Here is a tiny trained network, its code and every weight. The questions are about switching its units off for an input and a class, where a switched-off unit gives its printed mean instead of its output.

import numpy as np


def w(rows, s, z=0):
    codes = np.array(rows[::2]) - 128.0
    scale = np.full(codes.shape[1], s)
    scale[-1] = z or s
    return codes * scale


def f(y):
    return np.maximum(y, 0)


def log_softmax(a):
    a = a - a.max(-1, keepdims=True)
    return a - np.log(np.exp(a).sum(-1, keepdims=True))


def net(x, mask):
    res = np.array(x, float).reshape(1, 6) / 4 @ E
    y = f(res @ A[0][:, :-1].T + A[0][:, -1])
    res = res + np.where(mask, y, B[0][:, -1]) @ B[0][:, :-1]
    return log_softmax(res[-1] @ U[:, :-1].T + U[:, -1])


A, B = {}, {}
E = w([
[87,75,233,75],'x0',
[140,152,93,144],'x1',
[137,90,74,200],'x2',
[176,9,106,108],'x3',
[88,132,108,192],'x4',
[16,165,53,116],'x5',
],0.011)
A[0] = w([
[106,227,70,168,53],'N1',
[162,155,203,88,40],'N2',
[139,110,147,133,46],'N3',
[132,71,183,151,1],'N4',
[96,251,143,138,158],'N5',
[100,118,128,140,205],'N6',
[169,140,40,157,177],'N7',
[142,69,158,125,15],'N8',
[111,69,129,47,67],'N9',
[109,114,161,225,59],'N10',
],0.012,0.0044)
B[0] = w([
[171,245,126,185,253],'N1',
[177,131,158,123,198],'N2',
[144,134,138,128,144],'N3',
[193,107,122,205,178],'N4',
[154,196,145,111,252],'N5',
[105,153,131,86,176],'N6',
[119,116,68,148,254],'N7',
[209,170,148,188,177],'N8',
[136,185,78,145,199],'N9',
[110,68,56,233,180],'N10',
],0.012,0.0097)
U = w([
[159,168,78,186,149],'0',
[163,83,244,83,7],'1',
[62,104,54,146,165],'2',
[54,222,178,80,252],'3',
[54,50,79,129,2],'4',
],0.012,0.0089)

Each question gives the input, the list of numbers given to net, and the class t.
The units are the neurons (one row each of A and B). Each row of codes is followed by its name. A weight is (code - 128) times the scale printed after its matrix; where a second scale follows, it is the last column's (A, B and U).
mask holds one flag per neuron, in row order. A switched-off neuron (its flag False) gives its mean, the last column of its row in B, instead of its output. The means were averaged over made-up inputs and are rounded, as every weight is.
A unit's drop is (log p(t) with every unit on - log p(t) with that unit switched off) / (log p(t) with every unit on - log p(t) with every unit switched off).
The circuit of an input: a set's keep is (log p(t) with only the set's units on - log p(t) with every unit switched off) / (log p(t) with every unit on - log p(t) with every unit switched off). Starting from all 10 units, units are removed one at a time, each time the one whose removal leaves the highest keep (on an exact tie, the one counted first), for as long as the keep stays at least 0.8.
units of the circuit, in order: the units of the circuit, biggest drop first
top k neurons: the k neurons with the biggest drops, biggest first
drop of u: that unit's drop, to one decimal
input [-5,-5,-2,-5,4,6], class 3: units of the circuit, in order	(N5)
input [8,-3,3,5,2,-8], class 0: top 2 neurons	(N9, N4)
input [-2,-3,-3,5,4,6], class 2: units of the circuit, in order	(N5, N1)
input [-5,-8,-5,5,2,-8], class 1: units of the circuit, in order	(N1, N7)
input [-2,-3,5,-2,-5,8], class 3: units of the circuit, in order	(N10, N4)
input [-7,-4,-8,0,5,5], class 3: units of the circuit, in order	(N5, N10)
input [4,4,-3,-1,-5,-1], class 1: units of the circuit, in order	(N1, N2)
input [7,6,4,4,-3,4], class 3: top 2 neurons	(N7, N10)
input [-8,6,-8,-8,7,8], class 3: top 4 neurons	(N5, N10, N4, N8)
input [0,6,-6,4,0,4], class 3: drop of N7	0.3
input [8,-7,-8,8,-7,-2], class 0: drop of N9	1.4
input [5,-7,4,-2,-2,-5], class 1: drop of N1	1.0
